Where the symbols take the units:
Z347: τ>Z612, ε>Z345, β>Z106, ζ>Z707, γ>Z811, α>Z764
Z678: τ>Z45, ε>Z535, β>Z530, ζ>Z16, γ>Z77, α>Z272
Z470: τ>Z87, ε>Z513, β>Z345, ζ>Z886, γ>Z826, α>Z347
Z530: τ>Z22, ε>Z575, β>Z172, ζ>Z272, γ>Z212, α>Z870
Z807: τ>Z530, ε>Z212, β>Z962, ζ>Z649, γ>Z248, α>Z164
Z648: τ>Z140, ε>Z654, β>Z791, ζ>Z312, γ>Z424, α>Z937
Z31: τ>Z810, ε>Z886, β>Z707, ζ>Z992, γ>Z612, α>Z826
Z471: τ>Z213, ε>Z392, β>Z77, ζ>Z45, γ>Z51, α>Z22
Z51: τ>Z392, ε>Z973, β>Z200, ζ>Z535, γ>Z272, α>Z575
Z22: τ>Z678, ε>Z77, β>Z807, ζ>Z973, γ>Z575, α>Z649
Z575: τ>Z77, ε>Z200, β>Z248, ζ>Z530, γ>Z207, α>Z172
Z80: τ>Z662, ε>Z127, β>Z998, ζ>Z654, γ>Z937, α>Z61
Z504: τ>Z755, ε>Z947, β>Z173, ζ>Z788, γ>Z974, α>Z850
Z150: τ>Z238, ε>Z87, β>Z612, ζ>Z810, γ>Z470, α>Z957
Z93: τ>Z956, ε>Z114, β>Z974, ζ>Z755, γ>Z186, α>Z896
Z64: τ>Z51, ε>Z272, β>Z207, ζ>Z77, γ>Z649, α>Z212
Z32: τ>Z80, ε>Z937, β>Z956, ζ>Z424, γ>Z555, α>Z656
Z45: τ>Z410, ε>Z471, β>Z22, ζ>Z883, γ>Z535, α>Z973
Z998: τ>Z32, ε>Z555, β>Z93, ζ>Z61, γ>Z599, α>Z755
Z345: τ>Z621, ε>Z244, β>Z140, ζ>Z347, γ>Z466, α>Z106
Z896: τ>Z504, ε>Z974, β>Z845, ζ>Z934, γ>Z294, α>Z213
Z164: τ>Z870, ε>Z962, β>Z150, ζ>Z760, γ>Z861, α>Z810
Z114: τ>Z599, ε>Z788, β>Z953, ζ>Z93, γ>Z934, α>Z974
Z667: τ>Z648, ε>Z424, β>Z107, ζ>Z127, γ>Z61, α>Z555
Z883: τ>Z294, ε>Z45, β>Z973, ζ>Z845, γ>Z678, α>Z51
Z810: τ>Z790, ε>Z150, β>Z957, ζ>Z751, γ>Z886, α>Z513
Z173: τ>Z896, ε>Z294, β>Z392, ζ>Z850, γ>Z883, α>Z471
Z956: τ>Z998, ε>Z599, β>Z947, ζ>Z656, γ>Z114, α>Z504
Z947: τ>Z93, ε>Z186, β>Z294, ζ>Z504, γ>Z953, α>Z173
Z466: τ>Z244, ε>Z764, β>Z654, ζ>Z811, γ>Z662, α>Z648
Z850: τ>Z934, ε>Z173, β>Z471, ζ>Z953, γ>Z845, α>Z45
Z312: τ>Z106, ε>Z648, β>Z937, ζ>Z662, γ>Z667, α>Z32
Z934: τ>Z788, ε>Z896, β>Z213, ζ>Z186, γ>Z173, α>Z410
Z649: τ>Z272, ε>Z807, β>Z164, ζ>Z200, γ>Z172, α>Z760
Z764: τ>Z614, ε>Z106, β>Z80, ζ>Z466, γ>Z312, α>Z654
Z751: τ>Z744, ε>Z810, β>Z513, ζ>Z861, γ>Z31, α>Z470
Z213: τ>Z850, ε>Z845, β>Z535, ζ>Z410, γ>Z392, α>Z678
Z744: τ>Z248, ε>Z790, β>Z992, ζ>Z962, γ>Z810, α>Z87
Z186: τ>Z114, ε>Z934, β>Z410, ζ>Z947, γ>Z850, α>Z294
Z612: τ>Z886, ε>Z621, β>Z270, ζ>Z957, γ>Z345, α>Z614
Z238: τ>Z164, ε>Z861, β>Z886, ζ>Z790, γ>Z87, α>Z31
Z270: τ>Z347, ε>Z811, β>Z312, ζ>Z614, γ>Z140, α>Z662
Z654: τ>Z881, ε>Z80, β>Z61, ζ>Z648, γ>Z32, α>Z791
Z212: τ>Z575, ε>Z207, β>Z744, ζ>Z807, γ>Z760, α>Z962
Z424: τ>Z654, ε>Z32, β>Z656, ζ>Z667, γ>Z998, α>Z107
Z294: τ>Z974, ε>Z410, β>Z16, ζ>Z173, γ>Z45, α>Z392
Z87: τ>Z861, ε>Z992, β>Z621, ζ>Z150, γ>Z513, α>Z612
Z621: τ>Z470, ε>Z826, β>Z811, ζ>Z612, γ>Z244, α>Z270
Z886: τ>Z150, ε>Z470, β>Z347, ζ>Z31, γ>Z621, α>Z707
Z826: τ>Z513, ε>Z707, β>Z466, ζ>Z621, γ>Z614, α>Z811
Z172: τ>Z807, ε>Z248, β>Z861, ζ>Z870, γ>Z744, α>Z238
Z973: τ>Z16, ε>Z22, β>Z649, ζ>Z51, γ>Z530, α>Z200
Z953: τ>Z186, ε>Z850, β>Z45, ζ>Z974, γ>Z213, α>Z883
Z790: τ>Z760, ε>Z238, β>Z31, ζ>Z744, γ>Z150, α>Z992
Z107: τ>Z791, ε>Z656, β>Z788, ζ>Z555, γ>Z755, α>Z114
Z272: τ>Z973, ε>Z530, β>Z870, ζ>Z64, γ>Z807, α>Z207
Z788: τ>Z42, ε>Z504, β>Z850, ζ>Z114, γ>Z896, α>Z953
Z207: τ>Z200, ε>Z870, β>Z790, ζ>Z212, γ>Z164, α>Z744
Z957: τ>Z31, ε>Z612, β>Z614, ζ>Z513, γ>Z347, α>Z244
Z755: τ>Z656, ε>Z93, β>Z896, ζ>Z42, γ>Z947, α>Z934
Z535: τ>Z471, ε>Z51, β>Z575, ζ>Z678, γ>Z64, α>Z530
Z937: τ>Z127, ε>Z791, β>Z599, ζ>Z32, γ>Z107, α>Z956
Z974: τ>Z947, ε>Z953, β>Z883, ζ>Z896, γ>Z410, α>Z845
Z16: τ>Z883, ε>Z678, β>Z272, ζ>Z392, γ>Z22, α>Z64
Z244: τ>Z826, ε>Z614, β>Z881, ζ>Z345, γ>Z764, α>Z140
Z656: τ>Z61, ε>Z956, β>Z504, ζ>Z107, γ>Z93, α>Z788
Z410: τ>Z953, ε>Z213, β>Z678, ζ>Z294, γ>Z471, α>Z16
Z513: τ>Z992, ε>Z957, β>Z244, ζ>Z470, γ>Z707, α>Z345
Z962: τ>Z172, ε>Z744, β>Z87, ζ>Z164, γ>Z751, α>Z150
Z614: τ>Z707, ε>Z270, β>Z662, ζ>Z244, γ>Z106, α>Z881
Z200: τ>Z64, ε>Z649, β>Z760, ζ>Z575, γ>Z870, α>Z248
Z127: τ>Z312, ε>Z667, β>Z555, ζ>Z80, γ>Z791, α>Z998
Z881: τ>Z466, ε>Z662, β>Z424, ζ>Z140, γ>Z80, α>Z667
Z760: τ>Z207, ε>Z164, β>Z810, ζ>Z248, γ>Z238, α>Z751
Z61: τ>Z424, ε>Z998, β>Z755, ζ>Z791, γ>Z956, α>Z42
Z77: τ>Z535, ε>Z64, β>Z212, ζ>Z22, γ>Z200, α>Z807
Z42: τ>Z107, ε>Z755, β>Z934, ζ>Z599, γ>Z504, α>Z186
Z845: τ>Z173, ε>Z883, β>Z51, ζ>Z213, γ>Z16, α>Z535
Z861: τ>Z962, ε>Z751, β>Z470, ζ>Z238, γ>Z992, α>Z886
Z811: τ>Z345, ε>Z466, β>Z648, ζ>Z270, γ>Z881, α>Z312
Z599: τ>Z555, ε>Z42, β>Z186, ζ>Z956, γ>Z788, α>Z947
Z106: τ>Z270, ε>Z140, β>Z127, ζ>Z764, γ>Z648, α>Z80
Z662: τ>Z764, ε>Z312, β>Z32, ζ>Z881, γ>Z127, α>Z424
Z992: τ>Z751, ε>Z31, β>Z826, ζ>Z87, γ>Z957, α>Z621
Z140: τ>Z811, ε>Z881, β>Z667, ζ>Z106, γ>Z654, α>Z127
Z707: τ>Z957, ε>Z347, β>Z764, ζ>Z826, γ>Z270, α>Z466
Z392: τ>Z845, ε>Z16, β>Z64, ζ>Z471, γ>Z973, α>Z77
Z791: τ>Z667, ε>Z61, β>Z42, ζ>Z937, γ>Z656, α>Z599
Z248: τ>Z212, ε>Z760, β>Z751, ζ>Z172, γ>Z790, α>Z861
Z555: τ>Z937, ε>Z107, β>Z114, ζ>Z998, γ>Z42, α>Z93
Z870: τ>Z649, ε>Z172, β>Z238, ζ>Z207, γ>Z962, α>Z790

The rows follow the links: the fewer symbols apart two units are, the more alike their rows tend to be.

Each row is also shifted at random along 7 hidden directions that mean nothing.

Some units, each with a row of numbers:
Z744: [ 52  14  -1  -3  -5  -6   8  -5   9   1 -14 -14   2   4  33   8  -9   7 -18   8  18   2 -17 -16   5  -7 -11   9  13  -4  16 -15   2   9  -7   9  -9 -19  17  11   5 -17   9   1   1  -9  -2  -6 -11  16   6  13 -20  -6   4  -5   6  -9]
Z656: [-36  -5  -7  10   9   5   2  -8   1   1  20  21   8   1 -28   1  12 -13  13 -12 -22  -1  12  14  -7  -1  26   2  -8   7 -12   4 -13  -4   2 -15  25  15 -26 -21 -10  13  -7   3   1  -1  -3  16   9 -19  -8  -4  19   1  -7  -8   3   9]
Z614: [-14  -1   3  -3  20 -10  12 -20  -2  26 -17 -49   0 -21  -1  39  -1   4  -9   7 -14   8 -17 -25   0 -14  32  34  46  -1 -13  15  -8  35  -3  14 -35  -8 -14 -23 -30 -14   4  20   4 -15  -5  13  23  21  -9  18 -21  18  10  -4 -13 -17]
Z51: [-30  21 -43  11 -22 -19  -5  39  25   5  34   0  11  18  32   8   4   9   6  -7  19  -4 -17  -2  12  12   2   1 -16  -5  36 -42  -1  15  14 -14  25  17  12   4  18 -13 -18  72 -11   4  19   9 -15  -4  20 -14 -21  -1 -12 -44  51  -3]
Z555: [  7  -2 -17  -1   7 -11  10  19  -9  -7   0 -53   0 -11 -17  22  17   2  22 -19   0 -12 -12 -22  -7   7   3  29  30   1 -33 -12  18   2  15  -3  -9  12   1  23  -6 -16 -16  51  -8  18  11  15  18  19 -11 -12  -4  38  -6 -16   1   7]
Z662: [141  10 -14   4  11  -5   7  19  -8 -22  13 -14  -5   8  15   0  20 -13  10 -26   6 -21   4 -13 -10  10 -17  -9   0  14  -6 -20  31 -24  -9 -11  12   7  21  32  26 -27 -13  18 -21  -5  -7  29  -8  13 -10   0   9   2   7  -4  -2  19]
Z248: [ 50  -3  54 -19   7   6   3 -42   9  12 -42  15 -45  -9 -12 -28 -21  10  10  14   8  27 -20 -35  -5 -30 -17  45  53  -7 -51  20 -13 -23 -15  21   3 -39 -61   2 -40  25  49  -4  40  14  12 -41  32  25 -11  15 -30  27   0  24 -32 -46]
Z150: [127   0  26  -4   9   8  -4 -32   8   1 -13  -1  11  -6 -10  24 -18  -6 -20  15 -13  -1 -10  -7   5 -17  36  17  20  -4  -7  17 -34  21  -3   6  -6  -5 -13 -39 -27   5  12 -36   9 -14  -4 -18   3   2   5  18  -5 -10  13  -3 -29  -4]
Z64: [-51 -32  15 -27 -36  -3 -66  70 -18 -35 -12 -66   8 -13 -38  33 -36  14   3  20  16 -29   0  15  16  42   7 -26 -16 -29 -10  23  10  23  46  15 -60  50  62  12   6   1 -39  -8 -29  48  35 -57 -11   9  32 -45  11  19  15   0 -50  35]
Z212: [-16   7   2   1 -13   3  18  -6   2  -1 -12  -5  32  19  26   9 -10   7 -33   3  16 -12 -10  17  18   6 -16   1 -14   0  42 -32   5  -5   4  -1   0 -29  37  33  30 -12   4 -29 -14  -5  -5  -6 -38   1  13   4   5 -21   5 -16  19  30]
Z61: [159  22 -37   6  13 -21  24  14   4  -6   6 -58   0 -11   8  32  31   4  24 -27   4  -7 -25 -44 -14  -5  11  49  44   3 -29 -27  12  14  11  -7   3  14  -5  14  -9 -30 -14  78  -3   8  10  32  27  27 -12  -4 -27  41 -14 -31  29 -12]
Z621: [-28 -15  46 -12  17   9 -11 -43  -3  19 -25  13 -23 -16 -17  -1 -20  -3  -6  20 -22  20   3  -6  -5 -21  23  12  24   0 -26  47 -23   5 -20  19 -18 -16 -41 -43 -34  20  28 -37  19 -15 -10 -14  24   1  -8  22  -4  -3  18  29 -47 -21]
Z667: [ 36 -19  25  -1  -2  26 -26  -9 -12 -51   9  47   1   3 -32 -17   4 -30   7 -10 -21 -19  38  29 -23   6  13 -41 -46  12 -25  28  -6 -35 -13 -11  29  29  10 -21  20  16  -9 -84 -13   0 -15  -4 -12 -33  -5  -6  51 -29   7  27 -49  40]
Z172: [-121    7   -2   -2  -17   -5   21   14    5   -6   -7  -13   19   31   41   -2   -8    5  -22  -11   35  -25  -15    7   19   15  -43    2   -9    7   38  -64   35  -33   -5   -6   16  -38   44   74   52  -29    4    7  -25    2   -2    1  -50   19    7    2    1  -11    6  -25   15   39]
Z870: [-73  -8  25   0  -4   9 -30 -18  13  31   9  60 -10   2  -8 -20 -29   2 -11  31 -17  24  12  26  13  -7  26 -25 -23  -9  22  38 -38  17  -7   6   3   2 -40 -61 -27  40  17 -27  20 -15   0 -25   5 -28  16   8   0 -28  10  12 -11 -27]
Z31: [ 60  -6  23 -15   5 -10 -35  28  11  -3  15  -5 -39   6 -18  -6 -22 -10  30  -3   9 -14 -13 -35   4   7   2  10  35  -1 -40  -4   5 -23  -5  -4  17  15 -39   0 -23   0   3  60   1  13  22 -19  17  29  -1   0 -16  28  18 -12 -57 -16]
Z127: [-15 -24  16 -11  -1   2 -46  23 -16 -18   5 -31  -6 -22 -43  31  -6  -6  17   0 -25 -12  15  11 -12  17  44 -11 -10  -7 -34  46  -5  16  13   9 -27  50   4 -40 -10   5 -26  -5 -22  14  10  -4  19 -11   6 -18  21  10  20   9 -47  23]
Z788: [ -5  16 -19   6   8  -9  38  -5  -2  11  -7  10 -36   0  21 -46  32  12  30 -19  18  24  -4 -28 -16 -12 -57  22  23   8 -22 -18  32 -33 -14   1  16 -28 -26  50   4  -2  20  48  25  10   2  21  24  16 -25   1 -21  30 -27  15  45 -38]
Z470: [-13  -7  29  -7  -5  11 -14   6   8 -37  18  30   3  34  -4 -10 -17 -30  -1 -18   9 -43   5   8   3  12  -8 -14 -15  18  -7 -39  12 -59 -18 -24  56  -4   5  30  34 -11   1 -22 -28   1  -4  -8 -41   4   1   5  30 -20  21 -18 -55  52]
Z896: [ 78  12 -16   9   2   0   7 -11  11   4   8  26 -13  -8  -5 -17  18   4  23  -4  -6  23  -1 -10 -14 -16   7  15   5  -2 -19  11 -21  10   4  -3  19  12 -33 -27 -24  18   6  19  27   6   7   1  29 -13  -5  -4 -14  12 -26   5  33 -38]
Z937: [ 44 -16  17 -10   6   4 -14  -7 -10 -20 -16 -44   0 -26 -45  37   4  -4  15  -6 -21  -7  -4 -10 -17  -2  43  31  26  -4 -54  29 -14  14  15   8 -18  27 -10 -26 -24   2 -12  -6  -4  18   8  -6  30   3  -6 -10   7  28   4   1 -35  13]
Z760: [ -8  -1  28 -15   0 -16 -25   1  20  28 -11 -18 -42 -11 -12   9 -28  15  23  14   2  19 -33 -40   7 -13  24  47  56 -15 -41  16 -21  16   3  16  -6   1 -65 -30 -52  17  21  74  24  15  31 -30  42  25   7   2 -45  40  10 -13 -27 -49]
Z392: [-25  14  23  14   2  22  39 -79  29  15  -6  91  10  19  -3 -31   3  -6  -8  -4 -15  27  -3  18  -5 -38  15  39  -5  10  -1 -14 -50 -23 -18 -13  73 -42 -68 -30 -16  40  47 -41  38 -13 -10  -5   1 -34  -6  22   3 -24 -23  -8  34 -13]
Z114: [ 30  16 -54   6   2 -36 -12  59  -3  37  22 -53 -31 -24  17   8  23  30  38  -5   6  27 -13 -30   0  15  -4   4  16 -15   1  13  24  43  22  12 -41  38 -10  -3 -16 -10 -24 130   1  13  26  29  47  15   4 -23 -42  45 -10  -9  55 -51]
Z186: [-36   7  -8   6   1  -3  16 -15   7   8  -1  12 -11  -5  -7 -10  17   6  21  -9  -4  19  -7 -10 -12 -14   3  30  14   1 -23  -1 -10   0   3  -1  21  -2 -36  -7 -16  13  11  28  21   9   8   7  26  -5 -10  -4 -13  20 -22  -3  28 -24]
Z998: [ 91  24 -53  13   1 -21  31  34   5 -28  25 -53  24  14  22  33  36  -8  16 -46  19 -37 -23 -27  -7  13  -7  32  18  14  -4 -74  34 -13  12 -27  31  11  32  55  33 -52 -31  78 -32   9   6  45 -15  24  -8  -8  -6  26 -13 -53  37  33]
Z755: [ -8  -3  -3   9  -5   9  -8   6   1 -20  25  32  11  11 -21  -6  13 -14  14 -20 -15 -12  18  28  -9  10  16 -12 -35   7  -5  -5  -6 -19   4 -19  40  25  -8 -11  14  12 -13  -9 -14   6   0  12  -8 -30   0 -14  30 -11  -5 -10   4  31]

Where do the symbols, taken in turn from left to right, take each start?
Answers are names.
[-77  12 -17   3  -9 -15   1  15  12  25   6 -10   4   9  42   8 -10  12 -17  10  15   5 -14  -4  17   4  -7  -7  -3  -4  44 -21   6  20  -4   5 -10 -12  16   4  12 -16  -1  33  -7 -14   1   7 -15   9  15   7 -23 -11   7 -17  24 -12]
τ γ γ β ε β τ: Z707
[ 24 -18  32 -16   3   4 -26   6 -13   0 -17 -17 -15  -9 -14   4 -24  -1  -6  16  -1  -5   4  -3   6   7  -1 -15   9  -7 -11  29   6   0  -3  15 -35   0   7  -3  -9   2   2 -24  -6   1   1 -23   2  14   3   3   4   1  25  22 -51   3]
ε β ε γ ε α γ: Z937
[-41   6 -14  -4 -19 -13  -2  27   9  -3  -5 -34   5   4  11  15  -7  16   3   0  24  -5 -24 -13  10   8 -10  22  12 -12   4 -28   8   9  19   2  -6   0  17  26   5 -12  -7  43  -4  22  21 -16  -5  19  13 -15 -21  21  -8 -25  18  -1]
ζ τ ε τ β β ζ τ α α: Z744
[-80 -11  21  -8   3   0 -17   0   3  -7   1 -14  -1   1  -8  22 -14 -13  -2  -2  -7 -18  -6  -5   0   2  25   7  10   6 -13  -2  -2  -6 -10  -1   5   5  -4 -11   1 -10  -3   1 -18  -4  -2   1  -6   7   1   7   6  -2  21 -11 -46  22]
γ τ α ε α β: Z998
[-11  -1 -14   0   1  -7  -5  30   0 -26  21 -36  18  14   5  30   2 -20  -1 -19   6 -42  -6  -9   2  18   8  -3   2  12   0 -38  22 -12   0 -18  13  15  33  25  26 -38 -27  24 -37  -1  -2  19 -25  17   0  -1  12   1  14 -31 -27  44]
τ β ε τ β ζ β: Z937
[ 58  14 -17   5  15 -11   2   9   4  32  16  21 -21   3  35 -27  -3   0  -7  16   9  17   5 -16   9  -4 -26 -33   3   2  31   5  11  10 -19   3 -12 -12  -7  -5  -8  -4   8  21  14 -29 -10  11   2  11  -2  19 -21 -14   7  17  10 -44]
ζ ζ τ τ β ε ζ: Z150
[ 44  -7   1   0   0   2 -28  31  -7 -32  29   7  -7   8 -12   0   6 -21  19 -20  -6 -26  20   8 -11  21   6 -30 -27  11 -13   0  17 -27  -6 -14  21  35  12   2  23  -8 -23   3 -29   3  -1  15  -9  -9  -1 -11  28  -7  15  -2 -31  33]
γ γ τ β ζ ζ γ β: Z896
[-13 -18  52 -19  17  10  -6 -33 -15  15 -39   1 -36 -17 -13 -19 -20   3  -3  21  -6  19   5 -14  -4 -15 -13   3  30  -1 -30  46   3 -13 -22  26 -33 -28 -27  -5 -25  17  32 -39  20  -4  -9 -22  23  17 -14  18  -5   7  19  45 -52 -25]
ε β γ τ γ τ β γ ε: Z937
[  4  -5   0  -5  -6 -10 -31  32  10  -5  22 -32  20   9  -5  43 -21  -9  -9   1   0 -33 -13   1  19  18  38  -3   2  -3  12 -19  -8  19  13 -10  -2  25  17 -15   2 -18 -24  29 -31  -2  12  -5 -20   9  20  -5   1  -4  25 -40 -32  30]
β τ γ β β ζ β β α β: Z410
[ 43  -9  27 -12 -11   7 -26   4  13 -14  -2  25 -19   4 -29 -20 -22  -3  16   9   8  -1  -7  -9   3  -3  -2   9  13  -9 -32   7 -20 -15   7  -3  21   7 -31  -7 -25  26  11  -3  21  24  22 -46   9   4   6  -8  -6  13  -5   1 -34 -17]
ζ ζ ε β α ε β γ: Z621
[-61  -9   5   5  13   8  -7 -10  -7   7  14  41 -19  -4  -8 -27  10 -13  11  -2 -19  12  26  11 -13  -4   1 -28 -20  11  -7  29   2 -14 -22  -2  10   8 -24 -23  -1  14   4 -16   6 -15 -16  18  11 -18 -14   7  16 -13   3  28 -13 -10]
β τ τ α γ ζ β α ε: Z173
[-35   3  -3 -10  -9  -9  22  -2  -6  13 -42 -55   2 -15  14  12  -6  31 -13  15  23  13 -27 -20  10  -5 -27  34  34 -17   2  -5  12  20  16  23 -48 -29  24  38  -7 -10  10  12  13  18  12 -21   8  30   2  -4 -30  28 -11   5  24 -19]
ε α ζ τ β α: Z238
[-66 -17  27 -17  -9  -5 -54  24  13   1   9  -6 -23  -4 -26  14 -37  -4  14  18  -1  -7 -11 -12   9   8  31   1  18 -13 -26  19 -21  12   7   4  -3  28 -26 -38 -32  13  -4  30   0  15  24 -37  15  10  17  -9 -12  14  18 -10 -60 -12]
β γ α τ τ α β γ γ: Z937
[-50   4 -36   7   2  -6  29  16 -19 -16  -2 -34  20   1  30   8  28  -1 -10 -17  12 -14   9   4  -7  13 -31 -18 -17  11  25 -25  43  -7  -3  -3 -18  -6  62  50  47 -38 -21  -7 -25  -8 -19  38 -23   7 -11  -2  14  -6  -5   5  26  29]
β τ α γ τ τ ζ β γ: Z974
[-75   8 -29  11   4 -15 -10  21  13  13  36 -13  19   9  22  36   0 -12 -11  -4  -9 -15  -5   1   8   9  38 -13  -9   7  34 -19  -3  29  -6 -14   7  21  11 -30   8 -26 -24  41 -26 -28  -7  33 -14  -3  10   9  -4 -17  14 -34   1  11]
β γ ε ε ε α α ε τ α: Z947
[-29   2   6  -3 -14  -2 -24  19  18 -11  18  24  -6  20  14  -9 -18 -10  -1   2  15 -14  -4  -1   8   8  -4 -16 -13   1  12 -21  -2 -15  -9  -9  28   7   3   0  14  -3  -1  11  -8  -1   8 -15 -21   1  12   1  -3 -15   9 -15 -20   5]
ζ β ε ε α α α ζ τ α: Z648
[-135   -7   22   -4  -10   10  -12  -12   19    2    8   73  -29   15  -16  -52  -16   -7   19    8    6   15    4    2   -2  -12  -16   -1   -5    1  -19   -1  -18  -34  -12   -9   50  -11  -51   -8  -16   36   25   -3   32   13   11  -31    5  -12   -2    0   -2    0  -16    9  -13  -27]
τ ε β γ β γ β γ: Z347
